Table B holds the same points as the rows below and some others, measured another way and shuffled. Each row below is followed by which row of B it is.
B:
0: [57, -107, 173, -110, -5, -59, 266, -96, -109, 104, 30, 23, -43, 164, -112, 193, -57, 181, -106, 135, -53, 211, 357, 41, 12, 265, -92, 117, -69, 13, 165, -30, -78]
1: [-199, -106, -126, 148, -20, 26, -92, -335, 66, -103, 41, 67, 19, -161, 81, -20, -131, -220, 81, 9, 56, 103, -271, -15, -206, -82, 154, -326, 151, -112, -84, -144, 7]
2: [34, 514, 304, 28, 10, -65, 253, 593, -241, 342, -208, 32, 80, 395, -291, 224, 278, 258, -195, 41, -277, -156, 713, 75, 323, 230, 46, 205, -203, 85, -60, 75, 42]
3: [100, 385, 62, 273, 124, -54, -193, 252, -100, 255, 44, 91, 203, 402, 45, -198, -58, 112, -335, 268, -105, -59, 680, 31, 323, -152, 149, 337, 231, -250, -152, 11, -58]
4: [-79, 85, -149, 228, -124, 52, 26, -46, 16, -228, -21, 30, 63, -211, 104, -124, -84, -170, 92, 204, 12, 50, -258, -117, -192, -256, 277, -664, 276, -87, -205, -2, 199]
5: [-214, -106, -292, 135, 95, 138, -95, -201, 63, -36, 168, 152, -191, -192, 98, -6, -44, -161, 84, 135, -64, 124, -84, 21, -132, 11, 182, -244, 187, -127, 24, -125, 143]
6: [93, 275, -50, 206, -112, -76, 145, 393, -79, -91, -44, -52, 23, 63, 9, -144, 4, 178, -36, 298, -139, 134, 252, -136, 6, -172, 186, -317, 219, 59, -113, 106, 237]
7: [50, -98, 323, -273, 32, -35, 364, -63, -200, 316, -7, 43, -85, 289, -282, 431, 88, 244, -180, 51, -120, 118, 599, 138, 134, 544, -242, 376, -293, 50, 281, -45, -144]
8: [-259, -351, -213, 9, -33, 95, -85, -474, 124, -268, 72, 118, -146, -326, 91, -194, -195, -222, 106, 32, 52, 200, -427, -37, -199, -41, 155, -483, 314, -110, -62, -86, 206]
9: [-100, 162, 211, 31, 95, -165, 43, 156, -73, 111, -119, 109, 1, 300, -94, -154, -53, 227, -157, -97, -169, 123, 393, 93, 244, 136, 94, 267, 54, 10, -74, 3, -35]
10: [-98, -22, -31, 28, 115, 16, -45, -75, -33, 88, 94, 148, -125, 81, -17, -93, -49, 64, -118, 109, -119, 120, 310, 91, 113, 147, 65, 112, 167, -113, 28, -46, 52]
11: [16, 164, 213, -3, -33, -22, 152, 125, -129, -58, -132, 127, 51, 119, -88, -215, -44, 119, -179, 158, -116, -4, 280, 27, 211, 40, 147, -218, 215, -93, -180, 136, 148]
12: [47, 124, 103, 39, 28, -118, 99, 9, -174, 152, 137, 53, -123, 110, -108, 73, 53, 202, -114, 181, -148, 132, 539, 148, -18, 324, -86, 98, 77, -5, 115, -48, -107]
13: [40, 55, 82, 131, 55, -41, 166, -37, -47, 84, 23, 53, 105, 207, 63, 143, -146, 75, -63, 162, -12, 178, 224, -15, -16, -22, 112, 64, -44, -90, 38, -78, -152]
14: [-127, -375, -123, -143, -146, -27, 3, -207, 76, 25, 0, -150, -80, -35, -142, 124, -39, -10, 1, -47, 28, 256, -58, -130, -103, 89, -158, 35, -4, 138, 157, -107, 196]
15: [-224, -112, -224, 82, -232, 117, 99, -192, 52, -176, -50, -89, -32, -396, -48, 253, 78, -316, 270, 10, 51, 32, -539, -144, -414, -73, 119, -770, -2, 89, -54, -119, 241]
16: [-197, -63, -164, 92, 205, 174, -4, -120, 59, 66, 91, 235, -120, 13, 106, 41, -82, -98, -6, 111, -93, 101, 56, 44, 68, 14, 243, 0, 63, -193, 20, -101, 79]
17: [-21, 275, 234, 35, 11, -132, 49, 185, -167, 316, -76, -1, 81, 315, -222, 170, 136, 154, -183, -40, -143, -50, 558, 113, 161, 249, -70, 304, -117, 30, 3, -59, -128]
18: [71, 251, 327, 142, 3, -251, 219, 95, -141, 227, -100, -45, 232, 403, -74, 272, -71, 199, -96, -33, -39, 143, 410, 48, -4, 104, -3, 296, -238, 49, 32, -117, -385]
19: [7, -356, -177, 36, -52, 121, 81, -509, 48, -167, 203, 49, -36, -215, 153, 73, -240, -171, 40, 336, 139, 252, -194, -81, -282, -66, 55, -400, 203, -191, 99, -96, 39]
20: [-125, 57, 57, -35, 142, 61, 34, 126, -43, 170, -45, 169, -79, 214, -90, -39, 17, 103, -165, 39, -175, 34, 381, 67, 298, 142, 112, 220, 37, -84, -12, 10, 132]
21: [-147, -9, -1, 13, 206, 81, 119, 115, 33, 65, -54, 226, -93, 216, 46, -80, -115, 122, -90, 50, -164, 173, 228, 11, 271, 20, 254, 182, 30, -98, -7, 7, 137]
22: [-129, -153, -176, 126, 11, 39, -152, -313, 64, -21, 123, 46, -8, -85, 83, -35, -141, -158, -7, 105, 49, 136, -76, -23, -133, -69, 83, -130, 194, -143, -9, -142, 21]
23: [-99, -135, 170, -235, 35, 18, 52, -136, -105, 261, -16, 76, -92, 175, -264, 160, 83, 83, -208, -38, -99, 13, 433, 128, 206, 407, -177, 311, -72, -29, 129, -50, 26]
24: [-192, -158, -54, -70, -10, 131, -27, -265, -7, 83, 19, 84, -63, -87, -110, 146, 39, -174, -31, 4, -14, -23, -14, 37, -20, 159, 2, -131, 24, -95, 20, -104, 112]
25: [8, -365, 50, -176, -148, 120, 147, -495, -43, 61, 47, -49, 84, -70, -118, 362, -66, -187, -62, 156, 160, 61, -53, -55, -164, 145, -170, -186, -79, -109, 144, -111, -8]
26: [-229, -207, 120, -234, -142, 138, 149, -170, 3, 166, -253, -53, 118, 37, -287, 427, 116, -208, -12, -221, 42, -101, -173, -85, 40, 144, -73, -72, -317, 62, 14, -99, 147]
27: [-139, -133, -112, -31, 85, 302, -90, -195, 38, 239, 16, 130, 92, 84, -33, 229, 9, -275, -158, 137, 31, -143, 95, -39, 172, -37, 85, 68, -41, -275, 2, -99, 145]
28: [-38, 195, 50, 80, 155, -54, -3, 280, -67, 116, 0, 163, -95, 270, -30, -249, -29, 252, -203, 130, -234, 117, 550, 68, 324, 79, 156, 253, 202, -71, -53, 63, 128]
29: [-32, -204, 243, -197, -171, -222, 144, -253, -115, 25, -41, -101, -54, 52, -256, 79, -30, 163, -81, -102, -12, 223, 190, 65, -95, 372, -258, 41, 2, 155, 118, -60, -76]
30: [-100, 68, -207, 279, -42, 2, 98, 32, 64, -125, 19, -7, 18, -101, 147, 74, -94, -83, 179, 135, -17, 206, -215, -132, -258, -233, 268, -403, 64, 12, -53, -99, 78]
31: [-161, -176, -93, 39, -4, 123, 30, -171, 106, -57, -81, 64, 83, 2, 56, 26, -154, -161, 9, 29, 48, 110, -222, -131, 4, -180, 193, -180, 37, -106, -70, -65, 155]
32: [-202, -27, -104, 90, 138, 53, -68, -6, 74, -55, -11, 191, -90, 49, 79, -259, -138, 5, -56, 40, -113, 145, 45, 0, 161, -76, 271, -36, 231, -125, -108, -12, 187]
33: [-117, -249, -326, 106, -95, 54, -168, -216, 124, -47, 124, -87, -30, -138, 61, -19, -106, -155, 32, 141, 61, 205, -151, -162, -180, -173, 28, -173, 202, -36, 42, -126, 207]
34: [-54, -100, -35, 53, -42, -21, 185, -91, 6, -90, 3, 7, -31, -26, 27, 77, -114, 30, 64, 108, -19, 246, -49, -70, -141, -5, 103, -223, 34, 25, 42, -52, 55]
35: [14, -267, -167, 174, -145, 1, 27, -536, 52, -253, 174, -34, 73, -261, 194, 31, -284, -217, 112, 285, 200, 267, -351, -112, -449, -187, 81, -560, 246, -142, 8, -139, -65]
36: [-134, -211, -62, 16, 19, 90, 76, -244, 75, -68, -17, 85, 20, -12, 68, 35, -177, -114, 13, 63, 38, 167, -164, -74, -42, -81, 153, -163, 50, -106, -11, -77, 79]
37: [-215, -182, -231, 141, 42, 106, -28, -298, 111, -110, 84, 108, -66, -174, 145, 32, -154, -203, 126, 66, 28, 182, -297, -51, -199, -108, 215, -305, 114, -111, -11, -148, 78]
38: [-154, 98, -7, 82, 141, 94, 0, 25, -18, 233, -15, 138, 20, 175, -32, 177, 28, -57, -76, 14, -95, -22, 234, 48, 138, 64, 139, 173, -94, -122, -1, -112, -16]
39: [-50, 24, 229, -4, 106, -119, 223, 6, -57, 123, -81, 98, 33, 310, -41, 109, -125, 197, -86, -50, -90, 218, 295, 58, 119, 161, 72, 275, -134, 3, 60, -63, -171]
40: [55, 346, 105, 317, 74, -113, 54, 252, -40, 202, -82, 3, 294, 410, 85, 111, -110, 90, -117, 100, -41, 83, 342, -65, 101, -229, 215, 232, -92, -86, -94, -85, -204]
41: [12, 12, 405, -234, -95, -146, 183, -79, -214, 300, -112, -49, 65, 274, -369, 297, 123, 164, -221, -102, -62, -21, 511, 133, 124, 470, -289, 301, -205, 77, 110, -50, -165]
42: [42, 155, 192, 89, 59, -93, 108, 134, -69, 190, -87, 32, 179, 382, -33, 68, -96, 152, -183, 70, -61, 100, 409, -15, 190, -17, 82, 292, -68, -64, -27, -27, -118]
43: [-180, -230, 7, -92, 59, 1, -29, -243, 31, 19, 15, 112, -110, 39, -57, -88, -113, 15, -79, -46, -49, 177, 77, 47, 82, 162, 11, 88, 116, -60, 36, -68, 76]
44: [-89, 2, -110, 171, -37, 18, -156, -216, 6, 6, 74, 22, 81, -58, 43, -35, -79, -174, -42, 121, 47, 25, -15, -22, -109, -101, 92, -200, 201, -148, -89, -109, 11]
45: [-131, -18, -6, 55, -16, -65, -9, -166, -43, 91, 55, 13, -56, -12, -79, 133, 13, -26, 11, -22, -47, 106, 103, 64, -130, 181, -24, -28, 3, 12, 53, -143, -72]
46: [-244, -341, -175, 78, -168, 67, -127, -830, 50, -188, 162, 2, -5, -496, 46, 190, -114, -477, 215, -5, 224, 64, -615, 33, -580, 58, -15, -687, 151, -129, -9, -274, -113]
47: [-121, -398, 121, -283, 79, 96, 238, -390, -22, 27, 26, 176, -172, 25, -99, 137, -124, 38, -76, 27, -27, 211, 92, 89, 69, 354, -53, 59, -42, -84, 178, -46, 30]
48: [-321, -126, -246, 172, 146, 104, -180, -284, 138, -109, 75, 212, -109, -154, 166, -180, -167, -212, 85, -23, -25, 139, -268, 23, -69, -107, 299, -214, 232, -174, -103, -143, 101]
49: [-97, -109, 273, -263, -205, 23, 226, -74, -98, 246, -264, -137, 174, 158, -376, 486, 165, -74, -91, -181, 31, -107, 78, -56, 59, 245, -202, 39, -365, 123, 57, -71, 43]
50: [-116, -86, -38, -16, 127, 26, -33, -87, -16, 53, 87, 166, -168, 67, -21, -137, -69, 85, -122, 97, -129, 155, 288, 80, 141, 164, 67, 116, 188, -105, 36, -25, 104]
51: [-118, -275, -109, 123, 4, 3, 20, -499, 95, -234, 104, 101, 7, -165, 203, -78, -325, -156, 98, 113, 120, 297, -340, -41, -272, -126, 180, -358, 209, -155, -23, -133, -68]
52: [-24, 27, -87, 148, 105, 10, 130, 127, 31, -33, 29, 106, -46, 141, 127, -86, -161, 132, -30, 206, -107, 265, 175, -75, 74, -120, 240, -4, 112, -62, 3, 0, 108]
53: [-113, 286, -112, 216, 50, 73, 71, 386, 0, 59, -95, 73, 17, 112, 22, 5, 60, 13, 3, 118, -168, 7, 144, -89, 119, -174, 309, -147, 36, -18, -134, 15, 230]
54: [-222, -512, -251, -11, -196, 85, 122, -568, 166, -449, 23, -17, -109, -480, 118, -27, -253, -276, 281, 49, 161, 332, -786, -178, -468, -141, 143, -818, 212, 19, -9, -98, 241]
55: [-134, -246, -244, 54, -65, 13, -139, -142, 130, -63, 45, -59, -40, -43, 35, -131, -139, -59, -15, 61, 19, 237, -98, -153, -51, -153, 52, -61, 210, -7, 10, -77, 237]
56: [-74, 257, 53, 108, -151, -118, 212, 359, -84, -110, -178, -50, -34, -10, -121, -63, 92, 146, 66, 23, -174, 92, 60, -74, -42, -8, 163, -398, 81, 189, -139, 72, 233]
57: [-84, 17, -46, 70, 110, 40, 169, 147, 19, 19, -24, 122, -76, 141, 49, 1, -87, 120, -21, 118, -134, 208, 168, -43, 114, -23, 221, 22, 18, -26, 18, -3, 130]
58: [-316, 210, -228, 161, 151, 256, -184, 129, 27, 318, -7, 154, -28, 29, -71, 259, 232, -277, -3, -40, -144, -242, 105, 40, 125, 10, 215, 34, -107, -143, -69, -160, 163]
59: [-193, -87, -430, 299, 92, 141, -277, -175, 167, -126, 172, 121, -61, -167, 257, -245, -185, -225, 51, 208, 5, 156, -201, -100, -97, -333, 317, -271, 372, -218, -108, -110, 216]
60: [-65, 41, 121, -32, 50, -95, 17, 48, -80, 120, -17, 77, -64, 197, -123, -92, -17, 177, -168, 13, -142, 119, 409, 79, 180, 200, -7, 216, 97, -7, 7, -3, 31]
61: [-107, -46, 98, -67, 34, -104, 100, -39, -69, 119, 10, 45, -142, 113, -146, 83, 15, 160, -56, -56, -132, 187, 299, 98, 28, 307, -64, 171, -26, 75, 115, -73, -24]
62: [-226, -126, -208, 139, 17, 280, -150, -254, 155, 64, -74, 75, 236, -23, 101, 164, -107, -439, -1, 37, 135, -105, -349, -162, 6, -346, 263, -209, -19, -261, -147, -153, 144]
63: [7, 382, -88, 346, -120, 37, -43, 252, -39, 0, -93, -47, 261, 33, 49, -6, 32, -151, -29, 225, -10, -128, 29, -150, -41, -364, 270, -422, 147, -106, -263, -2, 135]
64: [-172, 3, -290, 193, -101, 138, 13, 37, 94, -153, -36, -14, 3, -212, 73, 26, -8, -211, 153, 135, -14, 66, -333, -189, -181, -273, 269, -559, 133, -13, -122, -48, 318]
65: [-158, 97, 109, 66, 92, -69, -49, 114, 17, 61, -154, 116, 76, 260, -30, -217, -113, 88, -148, -100, -107, 86, 192, -1, 277, -57, 197, 192, 103, -60, -158, 1, 71]
66: [-184, -603, -414, -224, -318, 198, -139, -327, 167, 87, 44, -324, -65, -258, -227, 368, 112, -301, 55, 0, 143, 112, -322, -298, -232, -15, -299, -154, -59, 153, 227, -167, 468]
67: [-165, -117, 14, -93, 69, -58, 57, 4, -8, 85, -4, 76, -199, 106, -125, -34, -10, 173, -62, -70, -161, 218, 254, 58, 119, 252, -10, 211, 31, 76, 100, -43, 115]

[72, -58, -259, 61, -170, 36, -14, 127, 99, -172, 135, 27, 174, 112, -3, -131, -157, 16, -89, -13, 17, 75, -7, -76, 56] | 22
[-98, 559, 143, -165, 26, 19, -630, -151, 187, 68, 97, 173, 143, -448, -467, -71, -54, 82, -299, 483, 22, 128, -17, -153, 29] | 56
[-30, 35, -188, 206, 206, 126, 134, -112, -83, -253, -75, 30, -80, 414, -80, -249, 127, 3, 43, -179, -103, -107, -124, -110, -20] | 18
[9, -232, -50, -61, 72, 84, 274, 10, -272, 179, -48, 41, -147, 373, 245, 16, 79, 2, -76, -173, -144, -112, -165, 179, 18] | 10
[-208, 281, 93, 88, 275, 174, -90, -253, -177, -71, 72, 178, -219, 169, -98, 91, 260, 211, 99, 58, 25, -37, -305, -45, -213] | 34
[16, -121, 7, -16, 34, 120, 170, -30, -174, 260, -41, 23, -180, 244, 239, 139, 59, -82, -161, -70, -218, -109, -139, 233, -16] | 28
[-19, -2, -61, 173, 40, -69, -9, -58, 126, -129, 111, -65, 175, 49, -272, -188, -38, -17, 5, -3, 90, 118, -126, -93, -103] | 36
[-163, 176, 105, 105, 311, 156, 44, -241, -225, 18, 58, 90, -257, 235, -13, 127, 282, 149, 81, -48, 23, -49, -288, 32, -251] | 52
[-167, 52, 311, -594, 97, -219, -30, -2, -348, 440, 297, -20, 41, -226, -5, 48, 61, 327, -165, 165, 516, 185, -167, 84, -58] | 58
[270, -36, -217, 25, 13, 110, -13, 74, -11, 47, 103, -37, 83, 70, 81, 51, -9, -34, -210, -167, 46, 112, 149, 26, -79] | 33
[-34, 184, -209, -105, -83, 120, -88, 45, -66, 4, 180, 72, -46, 166, 223, 37, -51, 118, -190, 36, 23, -78, -45, 36, 90] | 12
[-183, 285, -14, -245, -2, 152, -102, -11, -220, -15, 232, 155, -153, 35, 186, 135, 59, 302, -78, 146, 221, 15, -135, -45, -20] | 45
[-122, -112, 154, -48, 127, 97, 209, -112, -279, 223, -30, 66, -239, 226, 155, 143, 154, 32, -20, -26, -109, -69, -281, 183, -108] | 32
[-52, 109, 61, -72, -104, 79, 61, 4, -4, 151, 132, -130, -105, -105, 178, 172, -72, -85, -236, 118, 60, 50, -1, 77, -64] | 65
[-12, 2, -24, 198, 188, 87, 278, -133, -96, 99, 67, -208, -194, 280, 168, 103, 137, -121, -75, -215, -6, -71, -109, 136, -207] | 25
[136, -201, -149, -36, -80, -22, 170, 117, -30, 109, 91, -124, 93, 135, 130, -52, -100, -83, -187, -138, 34, 56, 33, 89, 17] | 43
[89, -24, -38, 136, 31, -141, 0, -27, 185, 27, 136, -225, 234, -79, -263, -157, -89, -144, -146, -39, 138, 167, 17, -33, -124] | 31
[5, -12, 8, -180, -75, -108, 17, 62, -30, 224, 213, -125, 109, -67, 56, 6, -94, 18, -222, 44, 186, 95, -34, 89, -5] | 24
[-54, 78, -8, -192, -56, -21, -68, 41, -22, -48, 54, 26, 97, -92, -128, -200, -92, 64, -157, 148, 127, 108, 0, -136, 88] | 8
[-11, -66, 32, -83, 73, 129, 243, -38, -242, 257, -43, -48, -253, 237, 315, 137, 81, -88, -199, -92, -140, -123, -84, 206, -9] | 9
[79, -78, -128, -107, 64, 26, 40, 33, -162, 85, 77, 52, 33, 209, 68, -63, 38, 96, -112, -115, 35, 8, -59, 52, 16] | 61
[48, -43, -75, -286, 49, -128, -7, 71, -155, 156, 177, -30, 168, 53, -25, -167, -20, 155, -172, -56, 257, 89, -22, 8, 65] | 5
[-190, -118, 143, -192, 256, -99, 180, -106, -340, 16, 20, 81, -24, 220, -173, -249, 179, 255, 133, -50, 219, 46, -309, -70, -63] | 16
[-49, -46, -49, 41, 243, -13, 179, -94, -155, -148, -44, -32, 0, 275, -179, -317, 121, 52, 42, -153, 81, 4, -118, -133, -37] | 39
[59, 55, -222, 275, -101, 0, -34, 15, 273, -215, 125, -125, 191, 51, -162, -166, -154, -137, -96, -6, -7, 81, 7, -101, -43] | 42
[-68, 634, 56, -65, 23, 129, -555, -149, 217, -92, 65, 97, 51, -408, -379, -63, -47, 12, -311, 416, 20, 103, 98, -232, 20] | 6
[-1, -35, 247, 25, 300, 19, 177, -208, -191, 368, -36, -145, -195, 71, -16, 143, 213, -124, -138, -102, -31, -1, -137, 207, -240] | 49
[-169, 513, 252, -356, 227, -66, -475, -181, -76, 113, 166, 124, 89, -392, -445, -113, 100, 278, -186, 356, 348, 183, -72, -195, -59] | 15
[-15, 140, 39, 144, 252, 76, -46, -199, -73, 130, 79, -3, -92, 147, -83, 96, 189, 15, -58, -68, -28, -18, -180, 97, -213] | 54
[59, -199, 33, -16, -28, -223, 216, 49, 52, 198, 193, -329, 195, -47, -57, -96, -117, -129, -161, -94, 241, 165, -17, 85, -108] | 27
[-80, 249, -56, -227, -137, 49, -169, 61, 14, -65, 159, 41, 54, -151, -9, -79, -138, 104, -224, 234, 160, 86, 44, -139, 105] | 17
[-118, -176, 84, -41, 58, 134, 254, -48, -311, 161, -4, 114, -249, 295, 251, 172, 128, 85, 35, -50, -107, -68, -302, 175, -94] | 23
[-120, 32, -157, -176, -59, 18, 12, 66, -109, -190, 33, 122, 58, 180, -28, -310, -76, 151, -57, 72, 57, -25, -94, -162, 199] | 46
[55, -189, -91, -212, -50, -147, 131, 117, -103, 152, 142, -106, 172, 96, 46, -171, -100, 35, -174, -82, 174, 80, -24, 54, 77] | 48
